Here is a tiny trained network, its code and every weight. The questions are about switching its units off for an input and a class, where a switched-off unit gives its printed mean instead of its output.

import numpy as np


def w(rows, s, z=0):
    codes = np.array(rows[::2]) - 128.0
    scale = np.full(codes.shape[1], s)
    scale[-1] = z or s
    return codes * scale


def f(y):
    return y / 2 * (1 + np.tanh(0.7978845608 * (y + 0.044715 * y**3)))


def log_softmax(a):
    a = a - a.max(-1, keepdims=True)
    return a - np.log(np.exp(a).sum(-1, keepdims=True))


def net(x, mask):
    res = np.array(x, float).reshape(1, 4) / 4 @ E
    y = f(res @ A[0][:, :-1].T + A[0][:, -1])
    res = res + np.where(mask, y, B[0][:, -1]) @ B[0][:, :-1]
    return log_softmax(res[-1] @ U[:, :-1].T + U[:, -1])


A, B = {}, {}
E = w([
[149,142,108,149,227,91,104,127,250,147,68,42],'x0',
[182,18,237,129,75,164,128,154,215,119,174,36],'x1',
[173,116,212,134,242,119,58,105,98,161,170,193],'x2',
[108,128,213,202,116,149,143,82,209,131,74,189],'x3',
],0.011)
A[0] = w([
[132,98,107,127,99,164,156,171,30,135,192,143,146],'N0',
[70,124,52,9,85,101,155,204,123,60,140,42,102],'N1',
[154,113,60,57,169,60,72,228,109,73,182,52,47],'N2',
[241,51,165,68,92,143,176,207,167,149,156,59,67],'N3',
[93,180,83,117,170,108,159,154,49,103,39,126,2],'N4',
[141,142,81,160,164,83,176,154,177,104,79,51,98],'N5',
[103,199,66,117,161,27,144,99,110,171,89,179,130],'N6',
[46,109,122,217,69,139,222,95,198,110,48,155,106],'N7',
[156,129,190,129,210,136,69,115,57,164,154,118,72],'N8',
[106,109,81,131,166,54,59,182,162,128,86,60,110],'N9',
[114,118,142,114,74,211,209,172,72,2,122,157,60],'N10',
],0.0081,0.008)
B[0] = w([
[121,106,198,132,164,127,120,51,143,90,2,83,223],'N0',
[199,117,46,86,152,53,28,120,100,119,227,183,247],'N1',
[108,3,204,203,186,108,28,133,183,33,82,144,215],'N2',
[74,131,85,189,62,174,236,228,221,146,155,119,228],'N3',
[115,92,124,171,75,209,172,159,227,138,220,64,194],'N4',
[134,208,219,165,132,163,180,25,56,207,102,32,210],'N5',
[54,78,111,145,51,198,184,213,201,122,124,157,238],'N6',
[202,116,69,129,219,28,53,125,147,51,216,199,228],'N7',
[194,213,48,157,159,68,120,122,80,232,246,88,183],'N8',
[114,165,182,149,155,155,129,46,15,162,37,121,202],'N9',
[93,177,182,152,238,209,158,24,39,203,108,3,196],'N10',
],0.008,0.013)
U = w([
[63,101,118,126,37,225,233,220,205,115,140,112,84],'0',
[123,178,203,120,150,176,150,28,76,161,1,79,92],'1',
[149,75,169,118,172,65,17,131,171,55,136,210,162],'2',
[211,182,39,94,135,49,93,129,88,150,247,122,91],'3',
[178,118,140,56,76,74,102,173,149,75,23,163,251],'4',
],0.0095,0.019)

Each question gives the input, the list of numbers given to net, and the class t.
The units are the neurons (one row each of A and B). Each row of codes is followed by its name. A weight is (code - 128) times the scale printed after its matrix; where a second scale follows, it is the last column's (A, B and U).
mask holds one flag per neuron, in row order. A switched-off neuron (its flag False) gives its mean, the last column of its row in B, instead of its output. The means were averaged over made-up inputs and are rounded, as every weight is.
A unit's drop is (log p(t) with every unit on - log p(t) with that unit switched off) / (log p(t) with every unit on - log p(t) with every unit switched off).
The circuit of an input: a set's keep is (log p(t) with only the set's units on - log p(t) with every unit switched off) / (log p(t) with every unit on - log p(t) with every unit switched off). Starting from all 11 units, units are removed one at a time, each time the one whose removal leaves the highest keep (on an exact tie, the one counted first), for as long as the keep stays at least 0.8.
units of the circuit, in order: the units of the circuit, biggest drop first
most important unit: the unit with the biggest drop
k most important neurons: the k neurons with the biggest drops, biggest first
drop of u: that unit's drop, to one decimal
input [-3,3,6,-3], class 3: units of the circuit, in order -> [N8]
input [-8,-3,-4,7], class 1: 2 most important neurons -> [N10, N1]
input [3,1,-4,4], class 2: 4 most important neurons -> [N7, N8, N10, N1]
input [0,2,-1,3], class 4: 2 most important neurons -> [N1, N2]
input [-2,-2,-5,3], class 3: units of the circuit, in order -> [N2, N7]
input [8,-8,4,-1], class 0: 2 most important neurons -> [N6, N4]
input [6,3,1,-8], class 2: 3 most important neurons -> [N2, N1, N10]
input [-7,-2,-7,8], class 2: 4 most important neurons -> [N7, N5, N9, N8]
input [-5,-4,2,-8], class 2: 2 most important neurons -> [N2, N0]
input [6,4,-1,0], class 1: 2 most important neurons -> [N9, N5]
input [2,-2,-2,-1], class 4: 3 most important neurons -> [N10, N3, N8]
input [5,4,-6,-1], class 3: 2 most important neurons -> [N1, N0]
input [-3,-4,-3,-6], class 2: 2 most important neurons -> [N1, N2]
input [6,2,5,-6], class 1: 3 most important neurons -> [N9, N7, N1]
input [-1,1,-3,-6], class 2: units of the circuit, in order -> [N2]
input [4,-4,-3,5], class 2: 3 most important neurons -> [N7, N3, N10]
input [-7,-8,-6,2], class 0: drop of N5 -> 0.2
input [8,0,-7,-2], class 1: drop of N9 -> 2.5
input [-7,-4,-4,-3], class 1: drop of N10 -> 0.9
input [6,-7,-7,-4], class 0: most important unit -> N6
